Below are the code and all the weights of a small trained network. Each question names an input and a class and asks about switching units off, where a switched-off unit gives its printed mean instead of its output.

import numpy as np


def w(rows, s, z=0):
    codes = np.array(rows[::2]) - 128.0
    scale = np.full(codes.shape[1], s)
    scale[-1] = z or s
    return codes * scale


def f(y):
    return np.maximum(y, 0)


def log_softmax(a):
    a = a - a.max(-1, keepdims=True)
    return a - np.log(np.exp(a).sum(-1, keepdims=True))


def net(x, mask):
    res = np.array(x, float).reshape(1, 5) / 4 @ E
    y = f(res @ A[0][:, :-1].T + A[0][:, -1])
    res = res + np.where(mask, y, B[0][:, -1]) @ B[0][:, :-1]
    return log_softmax(res[-1] @ U[:, :-1].T + U[:, -1])


A, B = {}, {}
E = w([
[101,174,211,138,134,35],'x0',
[127,128,129,127,128,128],'x1',
[61,151,167,181,123,178],'x2',
[127,125,127,130,128,128],'x3',
[131,115,162,84,254,161],'x4',
],0.0086)
A[0] = w([
[143,129,108,135,33,44,37],'N0',
[99,154,188,178,117,59,2],'N1',
[156,119,175,91,219,53,119],'N2',
[105,140,175,133,162,132,44],'N3',
[68,124,204,202,164,174,173],'N4',
[122,124,105,135,30,67,217],'N5',
[108,142,183,137,107,94,47],'N6',
[101,141,141,90,180,177,146],'N7',
[135,132,106,133,65,61,56],'N8',
[79,157,197,177,110,57,207],'N9',
[113,138,140,138,125,100,67],'N10',
[111,120,151,111,203,193,26],'N11',
[174,102,30,97,147,185,120],'N12',
[106,122,102,198,29,246,157],'N13',
],0.013,0.0068)
B[0] = w([
[187,91,185,57,143,132,188],'N0',
[153,143,65,174,62,166,170],'N1',
[27,143,147,145,179,112,240],'N2',
[102,122,153,106,177,111,155],'N3',
[202,119,94,138,64,155,234],'N4',
[172,155,80,191,74,167,242],'N5',
[154,123,98,170,90,153,155],'N6',
[170,118,160,96,130,110,212],'N7',
[178,104,162,77,153,130,169],'N8',
[146,106,182,57,193,99,243],'N9',
[130,145,117,142,111,150,137],'N10',
[191,117,76,136,59,140,193],'N11',
[233,108,161,93,90,138,245],'N12',
[6,165,98,181,180,92,254],'N13',
],0.021,0.0093)
U = w([
[152,130,70,171,59,174,224],'0',
[149,84,192,66,153,117,5],'1',
[2,159,137,154,185,85,174],'2',
],0.0098,0.0021)

Each question gives the input, the list of numbers given to net, and the class t.
The units are the neurons (one row each of A and B). Each row of codes is followed by its name. A weight is (code - 128) times the scale printed after its matrix; where a second scale follows, it is the last column's (A, B and U).
mask holds one flag per neuron, in row order. A switched-off neuron (its flag False) gives its mean, the last column of its row in B, instead of its output. The means were averaged over made-up inputs and are rounded, as every weight is.
A unit's drop is (log p(t) with every unit on - log p(t) with that unit switched off) / (log p(t) with every unit on - log p(t) with every unit switched off).
The circuit of an input: a set's keep is (log p(t) with only the set's units on - log p(t) with every unit switched off) / (log p(t) with every unit on - log p(t) with every unit switched off). Starting from the 12 units with the biggest drops (on a tie, the unit counted first), units are removed one at a time, each time the one whose removal leaves the highest keep (on an exact tie, the one counted first), for as long as the keep stays at least 0.8.
units of the circuit, in order: the units of the circuit, biggest drop first
most important unit: the unit with the biggest drop
k most important neurons: the k neurons with the biggest drops, biggest first
drop of u: that unit's drop, to one decimal
input [3,1,0,-4,6], class 2: most important unit : N2
input [-3,8,2,-3,6], class 0: 4 most important neurons : (N9, N11, N0, N4)
input [2,-7,-1,-1,2], class 2: 2 most important neurons : (N12, N0)
input [-5,8,1,3,8], class 0: 3 most important neurons : (N11, N9, N0)
input [4,5,-3,6,-5], class 1: 3 most important neurons : (N0, N9, N8)
input [-4,2,4,-7,7], class 0: 3 most important neurons : (N11, N9, N4)
input [-6,7,-2,-2,1], class 1: 2 most important neurons : (N5, N4)
input [-8,8,1,-2,-3], class 2: 2 most important neurons : (N13, N4)
input [1,-8,-2,-1,-8], class 1: 4 most important neurons : (N0, N8, N9, N4)
input [-3,7,1,-8,7], class 0: 2 most important neurons : (N9, N11)
input [4,-6,-1,5,8], class 2: 3 most important neurons : (N2, N12, N0)
input [6,-1,0,-1,-5], class 1: 2 most important neurons : (N9, N0)
input [8,6,-5,-4,4], class 2: drop of N2 : 0.5
input [8,6,-3,4,8], class 2: units of the circuit, in order : (N2)
input [3,3,-8,1,2], class 2: drop of N2 : 0.1
input [1,4,-5,-7,-5], class 1: drop of N10 : 0.0
